Below are the code and all the weights of a small trained network. Each question names an input and a target symbol and asks about switching units off, where a switched-off unit gives its printed mean instead of its output.

import numpy as np


def w(rows, s, z=0):
    codes = np.array(rows[::2]) - 128.0
    scale = np.full(codes.shape[1], s)
    scale[-1] = z or s
    return codes * scale


def f(y):
    return y / 2 * (1 + np.tanh(0.7978845608 * (y + 0.044715 * y**3)))


def softmax(a):
    e = np.exp(a - a.max(-1, keepdims=True))
    return e / e.sum(-1, keepdims=True)


def log_softmax(a):
    a = a - a.max(-1, keepdims=True)
    return a - np.log(np.exp(a).sum(-1, keepdims=True))


def net(x, mask):
    ids = ['ΘΠΦβγδεζηλμξστψω'.index(c) for c in x.split()]
    T = len(ids)
    res = E[ids] + P[:T]
    u = 0
    for l in range(2):
        r = res
        for j in range(3):
            rows = slice(4 * j, 4 * j + 4)
            q, k, v = (r @ M[l][rows].T for M in (Q, K, V))
            z = softmax(np.where(np.tri(T) > 0, q @ k.T / 4**0.5, -1e9)) @ v
            o = O[l][rows]
            res = res + np.where(mask[u + j], z, o[:, -1]) @ o[:, :-1]
        u += 3
        y = f(res @ A[l][:, :-1].T + A[l][:, -1])
        res = res + np.where(mask[u : u + 8], y, B[l][:, -1]) @ B[l][:, :-1]
        u += 8
    return log_softmax(res[-1] @ U[:, :-1].T + U[:, -1])


Q, K, V, O, A, B = {}, {}, {}, {}, {}, {}
E = w([
[85,125,130],'Θ',
[112,161,62],'Π',
[40,127,222],'Φ',
[163,61,125],'β',
[104,38,131],'γ',
[53,93,130],'δ',
[162,200,145],'ε',
[145,163,104],'ζ',
[9,103,85],'η',
[135,118,182],'λ',
[129,50,148],'μ',
[173,150,72],'ξ',
[73,143,142],'σ',
[107,200,97],'τ',
[168,47,197],'ψ',
[85,4,73],'ω',
],0.019)
P = w([
[153,253,52],'0',
[145,208,93],'1',
[109,198,126],'2',
[110,186,123],'3',
[110,179,125],'4',
[108,171,131],'5',
[101,167,126],'6',
[107,155,126],'7',
[113,145,126],'8',
[103,148,131],'9',
[45,155,164],'10',
],0.0036)
Q[0] = w([
[171,126,226],'0.h1',
[76,149,57],'0.h1',
[184,162,71],'0.h1',
[211,163,178],'0.h1',
[87,2,185],'0.h2',
[129,168,35],'0.h2',
[127,44,83],'0.h2',
[219,19,67],'0.h2',
[171,167,167],'0.h3',
[111,50,17],'0.h3',
[93,160,196],'0.h3',
[92,126,55],'0.h3',
],0.01)
K[0] = w([
[162,184,122],'0.h1',
[163,53,173],'0.h1',
[160,140,123],'0.h1',
[126,232,112],'0.h1',
[124,107,125],'0.h2',
[123,111,175],'0.h2',
[100,135,246],'0.h2',
[101,21,101],'0.h2',
[110,168,166],'0.h3',
[105,35,106],'0.h3',
[71,251,62],'0.h3',
[135,99,108],'0.h3',
],0.013)
V[0] = w([
[136,78,142],'0.h1',
[169,151,93],'0.h1',
[99,77,159],'0.h1',
[161,181,66],'0.h1',
[116,154,96],'0.h2',
[127,117,152],'0.h2',
[234,179,132],'0.h2',
[157,115,130],'0.h2',
[11,126,45],'0.h3',
[214,80,74],'0.h3',
[142,73,106],'0.h3',
[88,84,150],'0.h3',
],0.011)
O[0] = w([
[157,130,114,117],'0.h1',
[155,120,127,117],'0.h1',
[105,95,139,133],'0.h1',
[139,164,138,135],'0.h1',
[167,188,111,177],'0.h2',
[121,72,120,103],'0.h2',
[144,170,101,130],'0.h2',
[79,145,103,103],'0.h2',
[101,125,116,255],'0.h3',
[130,123,164,95],'0.h3',
[2,55,151,114],'0.h3',
[131,218,158,120],'0.h3',
],0.0076,0.0062)
A[0] = w([
[54,72,96,53],'0.n1',
[67,100,147,161],'0.n2',
[151,180,84,153],'0.n3',
[230,197,255,252],'0.n4',
[178,189,97,170],'0.n5',
[18,225,62,87],'0.n6',
[99,144,118,225],'0.n7',
[148,184,75,123],'0.n8',
],0.0064,0.003)
B[0] = w([
[94,184,111,176],'0.n1',
[93,213,61,176],'0.n2',
[120,84,68,202],'0.n3',
[61,254,182,216],'0.n4',
[174,151,45,219],'0.n5',
[253,134,173,253],'0.n6',
[136,98,43,183],'0.n7',
[148,42,108,201],'0.n8',
],0.0078,0.0055)
Q[1] = w([
[129,175,47],'1.h1',
[130,34,115],'1.h1',
[112,115,187],'1.h1',
[125,174,187],'1.h1',
[189,43,151],'1.h2',
[140,111,83],'1.h2',
[111,138,132],'1.h2',
[87,167,75],'1.h2',
[138,108,91],'1.h3',
[98,210,127],'1.h3',
[101,94,2],'1.h3',
[179,85,153],'1.h3',
],0.0084)
K[1] = w([
[64,96,114],'1.h1',
[52,61,52],'1.h1',
[141,84,205],'1.h1',
[124,139,228],'1.h1',
[236,112,189],'1.h2',
[75,182,145],'1.h2',
[85,64,1],'1.h2',
[186,88,51],'1.h2',
[63,199,90],'1.h3',
[46,48,169],'1.h3',
[173,151,168],'1.h3',
[229,140,152],'1.h3',
],0.009)
V[1] = w([
[209,145,120],'1.h1',
[213,139,187],'1.h1',
[128,76,81],'1.h1',
[182,139,74],'1.h1',
[124,152,154],'1.h2',
[41,126,143],'1.h2',
[113,212,207],'1.h2',
[254,175,128],'1.h2',
[50,175,117],'1.h3',
[112,111,53],'1.h3',
[70,104,147],'1.h3',
[114,159,14],'1.h3',
],0.0096)
O[1] = w([
[135,66,90,173],'1.h1',
[232,26,151,103],'1.h1',
[153,42,88,121],'1.h1',
[86,128,150,204],'1.h1',
[76,102,245,114],'1.h2',
[69,77,179,104],'1.h2',
[136,221,97,94],'1.h2',
[3,198,132,168],'1.h2',
[82,111,80,179],'1.h3',
[147,84,63,184],'1.h3',
[197,162,77,98],'1.h3',
[219,77,123,254],'1.h3',
],0.0045,0.011)
A[1] = w([
[116,109,64,129],'1.n1',
[13,37,126,128],'1.n2',
[117,53,66,124],'1.n3',
[73,149,60,145],'1.n4',
[231,136,234,100],'1.n5',
[201,87,113,87],'1.n6',
[90,2,121,255],'1.n7',
[75,104,49,113],'1.n8',
],0.01,0.0066)
B[1] = w([
[86,65,158,219],'1.n1',
[180,91,113,222],'1.n2',
[110,158,254,220],'1.n3',
[113,52,91,254],'1.n4',
[28,137,226,151],'1.n5',
[83,51,146,161],'1.n6',
[221,191,133,251],'1.n7',
[62,148,178,237],'1.n8',
],0.0088,0.008)
U = w([
[108,145,114,159],'Θ',
[20,112,88,99],'Π',
[106,172,146,190],'Φ',
[220,133,147,92],'β',
[144,42,190,136],'γ',
[104,125,113,91],'δ',
[88,195,161,151],'ε',
[155,118,130,106],'ζ',
[166,216,107,68],'η',
[99,138,113,100],'λ',
[115,140,133,50],'μ',
[91,108,109,253],'ξ',
[121,136,132,41],'σ',
[178,86,9,69],'τ',
[78,152,206,45],'ψ',
[56,178,141,120],'ω',
],0.011,0.0064)

Each question gives the input, a string of symbols that net reads in full, and the target symbol t.
The units are the heads (4 rows each of Q, K, V and O) and the neurons (one row each of A and B). Each row of codes is followed by its name. A weight is (code - 128) times the scale printed after its matrix; where a second scale follows, it is the last column's (O, A, B and U).
mask holds one flag per unit, layer by layer, with each layer's heads first. A switched-off unit (its flag False) gives its mean, the last column of its rows in O or B, instead of its output. The means were averaged over made-up inputs and are rounded, as every weight is.
A unit's drop is (log p(t) with every unit on - log p(t) with that unit switched off) / (log p(t) with every unit on - log p(t) with every unit switched off).
The circuit of an input: a set's keep is (log p(t) with only the set's units on - log p(t) with every unit switched off) / (log p(t) with every unit on - log p(t) with every unit switched off). Starting from the 12 units with the biggest drops (on a tie, the unit counted first), units are removed one at a time, each time the one whose removal leaves the highest keep (on an exact tie, the one counted first), for as long as the keep stays at least 0.8.
circuit, biggest first: the units of the circuit, biggest drop first
k most important neurons: the k neurons with the biggest drops, biggest first
k most important neurons of layer l: the k neurons of layer l with the biggest drops, biggest first
which heads matter: for each layer, one digit per head in row order, 1 if its drop is at least 0.15 and else 0, layers parted by /
input Π Π ω Θ γ σ ε ω Π λ, target γ: 2 most important neurons => 0.n4, 0.n2
input Θ Π δ Π ε β η Φ ω, target γ: circuit, biggest first => 1.n3, 0.h2
input ω τ ε ω σ Π γ Θ Φ, target γ: 3 most important neurons => 0.n2, 1.n6, 1.n5
input Π η β, target β: circuit, biggest first => 1.n7, 0.h2, 1.n4, 1.h3
input Φ η Φ σ ε τ μ, target β: 4 most important neurons => 1.n7, 0.n4, 0.n5, 1.n2
input λ μ τ, target τ: circuit, biggest first => 1.n3, 0.n6, 1.n8
input ε Θ λ λ ε Π Θ ψ, target ψ: circuit, biggest first => 1.n5, 0.n4, 1.h1, 0.h1
input τ Π η γ ξ ε, target η: circuit, biggest first => 0.n4, 0.n5, 0.h3, 0.h2
input ε Π Π μ, target β: which heads matter => 010 / 101
input ξ η Π τ Π ε β, target β: 2 most important neurons of layer 0 => 0.n6, 0.n5
input δ ζ Π γ Π τ ω λ ε δ, target γ: 2 most important neurons => 0.n2, 1.n3
input η Θ Π ω ζ δ, target γ: 4 most important neurons of layer 0 => 0.n2, 0.n6, 0.n1, 0.n4
input Φ β ω, target γ: 3 most important neurons => 1.n2, 1.n3, 1.n4
input Θ Π Π, target γ: 2 most important neurons of layer 0 => 0.n4, 0.n8
input ω τ Π Π ζ, target τ: 2 most important neurons => 1.n5, 1.n8
input Π ξ Π ε Π ζ λ η ψ, target ψ: which heads matter => 100 / 000
input η ψ τ, target τ: 2 most important neurons => 0.n6, 1.n3
input Θ ε ε Π, target Π: 3 most important neurons => 1.n7, 0.n4, 0.n3
input τ ε ε ε Π, target Π: 3 most important neurons => 1.n7, 0.n3, 0.n4
input ζ Π ω β Π ω λ, target γ: which heads matter => 111 / 011
input τ Θ Π Π Π, target γ: which heads matter => 001 / 101
input ε η ζ λ, target ε: most important neuron => 0.n6
input τ ζ λ Π Π τ ω Π μ ε η, target γ: which heads matter => 111 / 011
input ε τ Π Θ ω η, target γ: most important neuron => 0.n6
input Π τ Φ, target ω: 2 most important neurons of layer 1 => 1.n7, 1.n2
input τ η η σ τ ω ε, target γ: 3 most important neurons of layer 1 => 1.n6, 1.n5, 1.n7
input ε τ ζ ω ζ Π ζ, target τ: most important neuron => 1.n5
input Π Π λ ε, target η: 3 most important neurons of layer 0 => 0.n4, 0.n5, 0.n6
